Below are the code and all the weights of a small trained network. Each question names an input and a class and asks about switching units off, where a switched-off unit gives its printed mean instead of its output.

import numpy as np


def w(rows, s, z=0):
    codes = np.array(rows[::2]) - 128.0
    scale = np.full(codes.shape[1], s)
    scale[-1] = z or s
    return codes * scale


def f(y):
    return y / 2 * (1 + np.tanh(0.7978845608 * (y + 0.044715 * y**3)))


def log_softmax(a):
    a = a - a.max(-1, keepdims=True)
    return a - np.log(np.exp(a).sum(-1, keepdims=True))


def net(x, mask):
    res = np.array(x, float).reshape(1, 3) / 4 @ E
    y = f(res @ A[0][:, :-1].T + A[0][:, -1])
    res = res + np.where(mask, y, B[0][:, -1]) @ B[0][:, :-1]
    return log_softmax(res[-1] @ U[:, :-1].T + U[:, -1])


A, B = {}, {}
E = w([
[47,29,96,156],'x0',
[176,86,254,104],'x1',
[83,141,150,8],'x2',
],0.0093)
A[0] = w([
[107,173,63,133,28],'n0',
[71,143,131,45,110],'n1',
[99,181,59,128,34],'n2',
[165,222,115,113,60],'n3',
[43,41,78,106,57],'n4',
[144,151,58,168,96],'n5',
[219,157,117,80,59],'n6',
[127,163,142,130,22],'n7',
[167,129,144,236,89],'n8',
[136,251,149,117,115],'n9',
[71,186,68,109,85],'n10',
[109,151,71,131,29],'n11',
[154,81,208,137,6],'n12',
[137,146,96,17,2],'n13',
[193,188,112,124,54],'n14',
[124,119,114,57,84],'n15',
[79,40,126,132,27],'n16',
[126,85,109,120,9],'n17',
],0.014,0.0051)
B[0] = w([
[148,116,194,54,182],'n0',
[183,107,4,43,224],'n1',
[148,144,207,95,194],'n2',
[113,38,157,195,207],'n3',
[92,32,145,194,255],'n4',
[158,150,156,50,201],'n5',
[115,66,148,157,197],'n6',
[159,105,148,128,122],'n7',
[238,103,1,38,215],'n8',
[74,54,130,228,237],'n9',
[142,161,229,67,213],'n10',
[171,126,174,105,166],'n11',
[127,201,252,13,189],'n12',
[193,99,103,123,195],'n13',
[123,30,115,166,188],'n14',
[192,127,33,76,173],'n15',
[141,6,160,179,199],'n16',
[238,35,185,138,126],'n17',
],0.0099,0.0083)
U = w([
[124,51,137,200,107],'0',
[208,123,4,73,94],'1',
[146,160,228,62,119],'2',
[88,169,73,147,250],'3',
[77,205,100,163,104],'4',
[57,221,147,183,109],'5',
],0.015,0.027)

Each question gives the input, the list of numbers given to net, and the class t.
The units are the neurons (one row each of A and B). Each row of codes is followed by its name. A weight is (code - 128) times the scale printed after its matrix; where a second scale follows, it is the last column's (A, B and U).
mask holds one flag per neuron, in row order. A switched-off neuron (its flag False) gives its mean, the last column of its row in B, instead of its output. The means were averaged over made-up inputs and are rounded, as every weight is.
A unit's drop is (log p(t) with every unit on - log p(t) with that unit switched off) / (log p(t) with every unit on - log p(t) with every unit switched off).
The circuit of an input: a set's keep is (log p(t) with only the set's units on - log p(t) with every unit switched off) / (log p(t) with every unit on - log p(t) with every unit switched off). Starting from the 12 units with the biggest drops (on a tie, the unit counted first), units are removed one at a time, each time the one whose removal leaves the highest keep (on an exact tie, the one counted first), for as long as the keep stays at least 0.8.
circuit, biggest first: the units of the circuit, biggest drop first
most important unit: the unit with the biggest drop
k most important neurons: the k neurons with the biggest drops, biggest first
drop of u: that unit's drop, to one decimal
input [-4,-2,3], class 0: circuit, biggest first -> (n9)
input [-4,-4,0], class 0: 2 most important neurons -> (n9, n12)
input [-4,-2,-5], class 1: 2 most important neurons -> (n8, n4)
input [-4,1,5], class 1: 2 most important neurons -> (n1, n4)
input [-6,-5,-3], class 0: 3 most important neurons -> (n9, n3, n14)
input [-6,-6,4], class 0: 4 most important neurons -> (n9, n3, n14, n12)
input [1,1,-3], class 3: 2 most important neurons -> (n1, n15)
input [6,7,2], class 2: 3 most important neurons -> (n12, n9, n3)
input [3,6,-4], class 2: 2 most important neurons -> (n12, n1)
input [-6,0,7], class 1: 3 most important neurons -> (n1, n15, n4)
input [0,-4,2], class 2: 2 most important neurons -> (n10, n8)
input [2,-4,1], class 2: 2 most important neurons -> (n10, n9)
input [3,2,0], class 3: 2 most important neurons -> (n9, n3)
input [-1,-3,-1], class 3: most important unit -> n12
input [-2,-1,-1], class 3: 2 most important neurons -> (n4, n16)
input [-6,6,1], class 0: 4 most important neurons -> (n9, n6, n10, n14)
input [-6,-1,5], class 0: 2 most important neurons -> (n9, n3)
input [-4,-3,-7], class 1: drop of n8 -> 2.0
input [2,8,-3], class 2: drop of n12 -> 0.1
input [6,1,-8], class 1: drop of n8 -> 1.3
input [4,7,-8], class 1: drop of n8 -> 1.3
input [6,-7,2], class 2: circuit, biggest first -> (n10)
